Below is a small trained network, with its code and all its weights. Each question gives an input and a target symbol and asks what happens when units are switched off, that is, made to give their printed mean instead of their output.

import numpy as np


def w(rows, s, z=0):
    codes = np.array(rows[::2]) - 128.0
    scale = np.full(codes.shape[1], s)
    scale[-1] = z or s
    return codes * scale


def norm(h):
    return h / np.sqrt((h * h).mean(-1, keepdims=True) + 1e-5)


def f(y):
    return np.maximum(y, 0)


def softmax(a):
    e = np.exp(a - a.max(-1, keepdims=True))
    return e / e.sum(-1, keepdims=True)


def log_softmax(a):
    a = a - a.max(-1, keepdims=True)
    return a - np.log(np.exp(a).sum(-1, keepdims=True))


def net(x, mask):
    ids = ['βγηθμξπφ'.index(c) for c in x.split()]
    T = len(ids)
    res = E[ids] + P[:T]
    q, k, v = (norm(res) @ M[0].T for M in (Q, K, V))
    z = softmax(np.where(np.tri(T) > 0, q @ k.T / 4**0.5, -1e9)) @ v
    res = res + np.where(mask[0], z, O[0][:, -1]) @ O[0][:, :-1]
    y = f(norm(res) @ A[0][:, :-1].T + A[0][:, -1])
    res = res + np.where(mask[1:17], y, B[0][:, -1]) @ B[0][:, :-1]
    return log_softmax(norm(res)[-1] @ U[:, :-1].T + U[:, -1])


Q, K, V, O, A, B = {}, {}, {}, {}, {}, {}
E = w([
[130,147,75,117,171],'β',
[155,105,82,174,41],'γ',
[177,151,127,147,128],'η',
[97,25,189,119,120],'θ',
[201,161,226,176,114],'μ',
[142,141,139,135,212],'ξ',
[62,174,179,186,87],'π',
[133,159,169,100,1],'φ',
],0.019)
P = w([
[255,146,63,69,222],'0',
[152,107,114,115,196],'1',
[142,96,135,134,183],'2',
[134,95,170,133,174],'3',
[133,89,193,124,188],'4',
[130,87,210,115,190],'5',
],0.0092)
Q[0] = w([
[102,81,194,217,142],'head 1',
[226,11,149,65,134],'head 1',
[84,143,170,88,93],'head 1',
[19,188,122,239,119],'head 1',
],0.011)
K[0] = w([
[108,115,212,193,136],'head 1',
[142,2,169,38,171],'head 1',
[100,143,137,68,95],'head 1',
[40,228,122,197,100],'head 1',
],0.0086)
V[0] = w([
[116,197,98,184,109],'head 1',
[143,108,176,255,195],'head 1',
[172,159,100,236,145],'head 1',
[47,57,197,147,34],'head 1',
],0.0063)
O[0] = w([
[255,65,194,2,175,133],'head 1',
[133,107,66,110,59,255],'head 1',
[150,138,161,88,116,174],'head 1',
[125,157,67,162,184,114],'head 1',
],0.0095,0.0045)
A[0] = w([
[141,144,54,155,141,118],'neuron 1',
[57,193,61,172,98,85],'neuron 2',
[234,119,82,97,81,140],'neuron 3',
[173,160,153,114,82,128],'neuron 4',
[223,182,146,32,187,154],'neuron 5',
[210,206,86,117,168,108],'neuron 6',
[94,75,234,88,107,129],'neuron 7',
[254,64,112,36,69,152],'neuron 8',
[111,187,173,142,194,144],'neuron 9',
[83,135,137,171,180,53],'neuron 10',
[118,95,67,171,80,91],'neuron 11',
[118,142,52,158,94,109],'neuron 12',
[98,161,56,191,171,104],'neuron 13',
[111,163,120,235,87,117],'neuron 14',
[154,94,50,132,65,39],'neuron 15',
[109,159,12,81,139,2],'neuron 16',
],0.012,0.0076)
B[0] = w([
[142,158,112,118,129,139],'neuron 1',
[103,94,171,85,78,159],'neuron 2',
[137,132,173,83,126,189],'neuron 3',
[91,62,102,106,154,192],'neuron 4',
[112,112,157,148,99,238],'neuron 5',
[96,141,138,48,94,155],'neuron 6',
[165,184,76,172,144,225],'neuron 7',
[113,94,170,126,176,247],'neuron 8',
[155,121,148,101,111,188],'neuron 9',
[152,104,100,108,157,149],'neuron 10',
[151,176,128,139,102,149],'neuron 11',
[135,154,139,159,127,143],'neuron 12',
[154,124,110,68,139,156],'neuron 13',
[124,126,137,155,163,188],'neuron 14',
[199,70,137,123,138,138],'neuron 15',
[2,136,125,86,139,131],'neuron 16',
],0.013,0.011)
U = w([
[66,192,97,41,115,40],'β',
[231,158,72,155,72,119],'γ',
[159,252,105,73,88,95],'η',
[100,75,6,145,141,205],'θ',
[145,106,150,202,197,176],'μ',
[207,126,51,30,156,2],'ξ',
[156,98,254,35,98,194],'π',
[75,187,149,127,31,55],'φ',
],0.0099,0.0039)

Each question gives the input, a string of symbols that net reads in full, and the target symbol t.
The units are the heads (4 rows each of Q, K, V and O) and the neurons (one row each of A and B). Each row of codes is followed by its name. A weight is (code - 128) times the scale printed after its matrix; where a second scale follows, it is the last column's (O, A, B and U).
mask holds one flag per unit, heads first, then neurons. A switched-off unit (its flag False) gives its mean, the last column of its rows in O or B, instead of its output. The means were averaged over made-up inputs and are rounded, as every weight is.
A unit's drop is (log p(t) with every unit on - log p(t) with that unit switched off) / (log p(t) with every unit on - log p(t) with every unit switched off).
The circuit of an input: a set's keep is (log p(t) with only the set's units on - log p(t) with every unit switched off) / (log p(t) with every unit on - log p(t) with every unit switched off). Starting from the 12 units with the biggest drops (on a tie, the unit counted first), units are removed one at a time, each time the one whose removal leaves the highest keep (on an exact tie, the one counted first), for as long as the keep stays at least 0.8.
units of the circuit, in order: the units of the circuit, biggest drop first
unit that matters most: the unit with the biggest drop
k most important neurons: the k neurons with the biggest drops, biggest first
drop of u: that unit's drop, to one decimal
input π θ π ξ, target ξ: units of the circuit, in order -> head 1; neuron 8; neuron 13
input φ ξ π μ π, target μ: units of the circuit, in order -> neuron 14; neuron 3
input μ μ π θ φ φ, target φ: units of the circuit, in order -> head 1; neuron 8
input ξ θ ξ ξ ξ θ, target μ: unit that matters most -> neuron 4
input π μ γ π, target μ: units of the circuit, in order -> neuron 7; neuron 3
input θ π ξ π γ, target γ: units of the circuit, in order -> head 1; neuron 15; neuron 11
input π μ γ, target π: 2 most important neurons -> neuron 3; neuron 7
input π θ ξ β β, target β: units of the circuit, in order -> neuron 16; head 1
input π π ξ φ β φ, target μ: 3 most important neurons -> neuron 7; neuron 4; neuron 6
input π β ξ π ξ ξ, target γ: 2 most important neurons -> neuron 7; neuron 8
input π ξ ξ φ ξ, target γ: 3 most important neurons -> neuron 8; neuron 7; neuron 4
input π π π, target γ: 3 most important neurons -> neuron 7; neuron 8; neuron 14
input φ ξ ξ θ γ, target γ: 4 most important neurons -> neuron 15; neuron 8; neuron 11; neuron 5
input β φ π φ φ, target γ: units of the circuit, in order -> head 1; neuron 7; neuron 8; neuron 3
input β π θ η, target η: most important neuron -> neuron 8
input π ξ φ φ, target μ: drop of neuron 5 -> 0.1
input ξ π β ξ ξ β, target μ: drop of neuron 10 -> 0.0
input π φ γ π π, target γ: drop of neuron 7 -> 0.8
